What each symbol does to the items:
FT: ba>NR, se>HS
NM: ba>ZB, se>HS
CH: ba>TB, se>HQ
BH: ba>FQ, se>FS
BL: ba>TR, se>FB
TQ: ba>BC, se>NJ
HS: ba>PG, se>PG
MS: ba>SZ, se>NS
HN: ba>JC, se>HL
JQ: ba>SR, se>MS
RC: ba>JN, se>RC
PM: ba>TR, se>SQ
SQ: ba>TZ, se>CG
RG: ba>CM, se>MC
BD: ba>ZR, se>RC
FS: ba>FC, se>CL
HL: ba>FQ, se>LF
MC: ba>MZ, se>CZ
NC: ba>MS, se>QL
PP: ba>GT, se>FL
ML: ba>FT, se>MM
QL: ba>NS, se>MP
TZ: ba>BD, se>DQ
MR: ba>BC, se>CG
TG: ba>HL, se>QH
NQ: ba>DR, se>TC
NJ: ba>DS, se>RQ
HT: ba>GD, se>TB
JC: ba>BF, se>FQ
RJ: ba>FB, se>ZF
HQ: ba>FT, se>NM
JH: ba>HS, se>MH
MZ: ba>SN, se>MR
LP: ba>MH, se>DS
TB: ba>NM, se>HT
ZR: ba>TG, se>MS
QH: ba>ML, se>BF
FB: ba>JN, se>TN
CP: ba>CZ, se>JH
ZB: ba>TC, se>FT
LL: ba>BN, se>RZ
NS: ba>FL, se>TL
PC: ba>LF, se>NC
DD: ba>HQ, se>MJ
ZN: ba>DQ, se>JN
JJ: ba>NJ, se>PC
FL: ba>QH, se>JC
NB: ba>JM, se>DR
CZ: ba>MR, se>CP
HM: ba>JJ, se>ZC
LQ: ba>FS, se>DT
NF: ba>MD, se>FT
JM: ba>DR, se>FT
MJ: ba>NQ, se>SN
BC: ba>LZ, se>SG
MM: ba>CH, se>JJ
TM: ba>QD, se>CM
GT: ba>NF, se>HQ
QJ: ba>GJ, se>ZN
CM: ba>RJ, se>MZ
DR: ba>CP, se>JM
JG: ba>ML, se>HN
DQ: ba>QD, se>LL
RQ: ba>RT, se>GT
TR: ba>LQ, se>CM
SN: ba>NB, se>QP
MH: ba>SG, se>HS
QG: ba>HT, se>JQ
MP: ba>QG, se>TG
NR: ba>PP, se>TC
DS: ba>HS, se>MR
LF: ba>ZN, se>BH
RT: ba>PG, se>NF
TL: ba>BH, se>LQ
SG: ba>RQ, se>NF
TP: ba>TM, se>RG
SR: ba>HM, se>MD
QP: ba>GT, se>DN
GD: ba>MM, se>HS
GJ: ba>TZ, se>DQ
MD: ba>BQ, se>NR
ZC: ba>PC, se>QH
CL: ba>ZN, se>CP
TC: ba>DD, se>JG
BQ: ba>RQ, se>PP
BF: ba>QL, se>CC
FQ: ba>CC, se>GD
FC: ba>ZR, se>PM
QD: ba>CM, se>TP
DN: ba>PG, se>DN
DT: ba>CL, se>TP
SZ: ba>ZC, se>FL
JN: ba>RJ, se>MP
JL: ba>CZ, se>DR
BN: ba>LF, se>TL
TN: ba>BN, se>LZ
CG: ba>SG, se>MJ
ZF: ba>TN, se>BC
LZ: ba>MC, se>JL
CC: ba>MP, se>ZR
PG: ba>DN, se>MD
RZ: ba>TL, se>TR

In the rows, zero is written as 52.

The rows follow the links: the fewer symbols apart two items are, the more alike their rows tend to be.

Name the item of each row.
(54, 44, 37, 78, 40, 39, 66, 29, 55, 48, 40, 50, 49, 43, 58, 66, 48, 65, 90, 57, 52, 54, 41, 79, 65, 55, 48, 54, 48, 43, 40, 30, 43, 55, 40, 51, 42, 42, 90, 70, 85, 34); item NR
(49, 44, 54, 20, 74, 59, 42, 69, 51, 54, 64, 46, 53, 57, 53, 32, 53, 41, 10, 43, 66, 55, 64, 35, 38, 53, 51, 36, 49, 67, 53, 77, 48, 48, 67, 50, 62, 63, 14, 45, 20, 51); item BL
(43, 46, 41, 53, 37, 48, 79, 49, 43, 48, 44, 46, 34, 54, 66, 67, 60, 53, 87, 66, 59, 55, 36, 68, 75, 48, 14, 63, 57, 49, 60, 20, 35, 48, 49, 39, 40, 49, 73, 69, 78, 46); item MJ
(74, 85, 85, 59, 60, 70, 53, 53, 42, 70, 36, 54, 77, 49, 36, 63, 46, 43, 46, 67, 30, 49, 40, 37, 49, 50, 57, 47, 41, 31, 75, 59, 55, 46, 40, 57, 75, 41, 35, 22, 48, 73); item HL
(71, 65, 83, 38, 69, 66, 55, 83, 21, 72, 44, 59, 77, 41, 50, 57, 44, 46, 38, 56, 52, 67, 58, 52, 48, 66, 47, 40, 42, 41, 81, 60, 42, 42, 49, 53, 66, 52, 19, 42, 35, 47); item FC
(33, 43, 36, 27, 37, 55, 32, 59, 68, 45, 74, 50, 32, 62, 57, 38, 60, 36, 12, 35, 58, 45, 64, 26, 33, 46, 55, 51, 63, 61, 39, 70, 70, 60, 67, 40, 40, 63, 42, 45, 26, 71); item ZF
(23, 41, 26, 14, 47, 72, 33, 48, 64, 20, 52, 55, 30, 71, 48, 29, 78, 50, 42, 34, 63, 42, 53, 36, 41, 41, 38, 51, 64, 47, 43, 50, 53, 61, 81, 41, 53, 67, 48, 48, 42, 51); item MC
(36, 47, 39, 61, 19, 36, 23, 54, 66, 40, 68, 69, 32, 46, 42, 52, 45, 55, 54, 28, 43, 48, 71, 50, 30, 59, 79, 65, 70, 45, 35, 50, 83, 63, 50, 53, 29, 55, 77, 45, 44, 59); item NJ
(46, 50, 64, 78, 58, 20, 69, 30, 52, 48, 79, 42, 52, 61, 41, 35, 43, 55, 63, 62, 50, 29, 47, 42, 68, 34, 64, 71, 64, 94, 40, 49, 71, 46, 43, 62, 68, 42, 42, 55, 51, 70); item HT
(70, 83, 58, 61, 53, 76, 48, 39, 68, 64, 30, 50, 70, 51, 40, 68, 58, 45, 41, 65, 22, 44, 31, 32, 45, 42, 65, 37, 34, 24, 55, 71, 47, 55, 47, 50, 58, 44, 59, 23, 57, 72); item BF
(71, 42, 60, 41, 63, 48, 76, 72, 34, 84, 58, 32, 64, 42, 79, 59, 40, 36, 23, 65, 69, 65, 53, 55, 57, 61, 30, 36, 35, 66, 66, 72, 29, 42, 46, 42, 48, 53, 28, 64, 43, 44); item TZ
(35, 45, 56, 65, 20, 28, 31, 65, 45, 48, 73, 72, 28, 44, 47, 57, 41, 53, 70, 32, 51, 54, 69, 56, 43, 62, 66, 80, 77, 55, 49, 35, 83, 54, 43, 56, 31, 54, 67, 53, 49, 57); item MH
(70, 48, 71, 33, 71, 58, 61, 79, 30, 79, 57, 39, 68, 46, 67, 50, 45, 39, 17, 58, 69, 63, 58, 48, 52, 63, 36, 38, 37, 64, 73, 69, 40, 40, 52, 45, 58, 54, 13, 57, 32, 45); item ZN
(59, 55, 76, 33, 85, 66, 39, 76, 24, 50, 40, 68, 72, 50, 36, 39, 52, 55, 46, 43, 55, 65, 63, 59, 48, 62, 57, 42, 47, 43, 78, 52, 43, 43, 58, 64, 77, 58, 13, 44, 35, 33); item LQ
(34, 45, 54, 59, 18, 29, 33, 65, 47, 43, 75, 69, 30, 47, 44, 51, 43, 52, 61, 30, 50, 53, 74, 51, 39, 64, 70, 77, 78, 53, 48, 40, 87, 57, 46, 55, 33, 55, 64, 47, 43, 60); item LP
(43, 50, 63, 80, 60, 18, 68, 33, 50, 48, 78, 39, 49, 60, 42, 36, 41, 55, 70, 63, 51, 32, 48, 43, 72, 40, 63, 74, 66, 95, 42, 42, 70, 44, 42, 63, 66, 43, 44, 59, 57, 70); item TB

Each walk starts at a row. The symbols on each line, taken left to right, move it on to the next item.
Answer with the item's row; about right is enough.
---
(46, 46, 46, 69, 44, 36, 87, 35, 44, 48, 47, 41, 47, 54, 60, 60, 50, 60, 92, 71, 58, 49, 37, 67, 80, 47, 25, 66, 55, 64, 52, 24, 44, 45, 43, 45, 50, 42, 69, 71, 82, 48)
se ba ba ba se ba se se se ba	(58, 49, 33, 75, 38, 48, 46, 36, 63, 47, 33, 58, 54, 40, 57, 74, 49, 69, 78, 48, 43, 54, 45, 77, 54, 58, 61, 45, 41, 30, 35, 43, 41, 58, 40, 52, 35, 44, 95, 63, 78, 30)
ba se ba ba ba se se	(69, 89, 67, 68, 55, 74, 48, 41, 59, 59, 27, 54, 74, 49, 32, 72, 56, 51, 53, 66, 22, 45, 32, 40, 51, 43, 64, 41, 36, 21, 62, 59, 50, 51, 41, 56, 66, 43, 57, 24, 61, 66)
---
(65, 70, 90, 44, 75, 66, 41, 80, 24, 62, 42, 71, 75, 46, 32, 52, 46, 51, 46, 49, 44, 61, 58, 51, 46, 62, 60, 48, 49, 38, 85, 50, 54, 41, 48, 62, 72, 51, 19, 33, 36, 50)
se se ba se ba se ba	(36, 45, 47, 22, 42, 61, 31, 66, 59, 48, 69, 51, 40, 63, 53, 37, 59, 34, 13, 37, 60, 48, 65, 23, 30, 48, 51, 53, 62, 56, 48, 71, 67, 57, 70, 39, 48, 62, 34, 40, 21, 73)
ba ba se se ba se se ba ba	(68, 48, 53, 46, 48, 51, 73, 59, 50, 86, 62, 27, 59, 44, 81, 62, 41, 32, 15, 72, 66, 57, 49, 41, 56, 54, 33, 39, 33, 64, 54, 81, 36, 48, 47, 33, 38, 53, 37, 60, 41, 63)
---
(31, 44, 38, 49, 20, 41, 22, 57, 69, 42, 70, 64, 26, 53, 46, 49, 53, 46, 40, 27, 47, 48, 71, 41, 28, 55, 72, 64, 73, 45, 38, 54, 83, 63, 57, 51, 28, 60, 67, 42, 40, 66)
se se se ba se ba se	(53, 49, 50, 69, 46, 41, 83, 32, 46, 49, 45, 43, 49, 53, 56, 63, 54, 62, 94, 70, 55, 47, 33, 70, 80, 48, 27, 64, 55, 58, 54, 23, 42, 45, 44, 48, 56, 41, 73, 69, 81, 47)
se ba se se ba ba se	(21, 39, 33, 27, 19, 52, 29, 65, 59, 33, 65, 64, 19, 58, 51, 45, 61, 46, 52, 30, 55, 53, 67, 39, 38, 54, 47, 70, 78, 43, 47, 40, 73, 61, 67, 39, 30, 63, 64, 46, 42, 63)
---
(53, 43, 26, 73, 36, 42, 45, 43, 67, 50, 41, 61, 43, 39, 56, 68, 48, 67, 74, 40, 44, 59, 58, 78, 45, 63, 68, 47, 47, 35, 30, 44, 49, 62, 38, 57, 27, 49, 93, 64, 71, 28)
ba ba ba se ba ba se se ba se	(41, 41, 55, 80, 29, 17, 49, 50, 46, 43, 68, 64, 36, 45, 46, 56, 36, 62, 85, 42, 50, 51, 67, 68, 56, 59, 70, 79, 75, 65, 43, 29, 74, 53, 37, 63, 40, 47, 73, 62, 63, 49)
se se ba ba ba ba	(51, 39, 38, 76, 36, 31, 43, 50, 53, 46, 49, 65, 42, 34, 54, 65, 40, 66, 81, 37, 49, 63, 63, 83, 49, 67, 70, 58, 57, 44, 38, 36, 56, 57, 36, 63, 29, 49, 87, 71, 68, 24)
---
(45, 49, 44, 52, 40, 55, 81, 45, 42, 47, 43, 45, 39, 55, 64, 65, 60, 52, 89, 69, 58, 52, 32, 63, 76, 44, 12, 65, 54, 48, 65, 19, 38, 46, 51, 36, 45, 49, 70, 64, 79, 51)
ba se ba ba se se ba	(38, 38, 35, 58, 16, 33, 35, 63, 57, 47, 66, 66, 24, 42, 54, 60, 47, 53, 61, 27, 52, 59, 72, 61, 39, 64, 63, 67, 69, 42, 39, 39, 74, 55, 46, 52, 21, 58, 79, 60, 52, 49)
ba ba ba se ba ba se ba	(49, 38, 35, 77, 29, 32, 45, 45, 57, 44, 48, 60, 38, 38, 58, 67, 44, 64, 80, 43, 51, 59, 60, 79, 53, 62, 64, 60, 56, 43, 36, 36, 54, 58, 37, 55, 25, 49, 91, 69, 71, 32)
---
(46, 39, 31, 74, 23, 35, 33, 49, 63, 47, 50, 65, 36, 38, 55, 61, 49, 62, 70, 30, 49, 58, 65, 73, 40, 64, 73, 56, 58, 36, 32, 39, 61, 63, 39, 58, 23, 50, 90, 63, 63, 35)
ba se ba ba se ba ba se	(46, 46, 47, 78, 40, 30, 74, 37, 47, 47, 54, 47, 40, 49, 55, 62, 45, 64, 98, 62, 51, 48, 43, 73, 74, 48, 44, 70, 61, 59, 48, 20, 53, 53, 38, 54, 46, 42, 78, 68, 81, 47)
ba ba se ba se ba se	(66, 73, 55, 60, 52, 60, 56, 39, 73, 71, 53, 31, 66, 56, 54, 55, 53, 36, 16, 71, 37, 36, 37, 20, 48, 38, 59, 39, 35, 56, 45, 85, 53, 51, 47, 46, 57, 47, 46, 32, 43, 84)
---
(29, 52, 58, 20, 29, 64, 44, 73, 33, 34, 51, 70, 28, 60, 48, 52, 63, 46, 73, 43, 59, 58, 55, 48, 51, 52, 22, 77, 77, 37, 76, 18, 65, 52, 66, 35, 45, 60, 52, 43, 50, 58)
ba ba ba se se ba	(56, 42, 30, 78, 37, 36, 45, 39, 64, 46, 42, 57, 44, 38, 57, 66, 49, 67, 79, 42, 45, 57, 56, 79, 51, 59, 69, 49, 48, 38, 31, 41, 47, 59, 38, 61, 30, 47, 93, 70, 72, 28)
se se ba se se se ba se	(48, 46, 51, 82, 48, 21, 76, 31, 47, 44, 63, 43, 46, 52, 52, 51, 43, 61, 89, 63, 54, 42, 41, 65, 78, 46, 49, 69, 62, 78, 44, 26, 61, 46, 41, 60, 53, 43, 64, 71, 75, 54)
---
(48, 38, 37, 29, 95, 65, 45, 40, 59, 30, 39, 45, 62, 66, 46, 25, 68, 63, 41, 45, 66, 49, 47, 58, 52, 45, 52, 28, 40, 63, 42, 63, 29, 52, 74, 58, 75, 60, 32, 61, 46, 25)
se ba ba ba ba se se se	(68, 81, 49, 70, 49, 76, 45, 30, 74, 56, 29, 48, 68, 51, 39, 69, 60, 50, 49, 64, 22, 39, 29, 37, 43, 41, 66, 36, 32, 22, 47, 65, 48, 58, 43, 53, 61, 44, 72, 30, 64, 67)
ba ba ba se se ba	(57, 63, 59, 88, 44, 40, 77, 19, 57, 48, 48, 40, 58, 56, 42, 58, 52, 61, 88, 70, 41, 35, 27, 53, 70, 40, 56, 65, 51, 59, 47, 32, 58, 48, 37, 57, 62, 33, 73, 54, 79, 63)
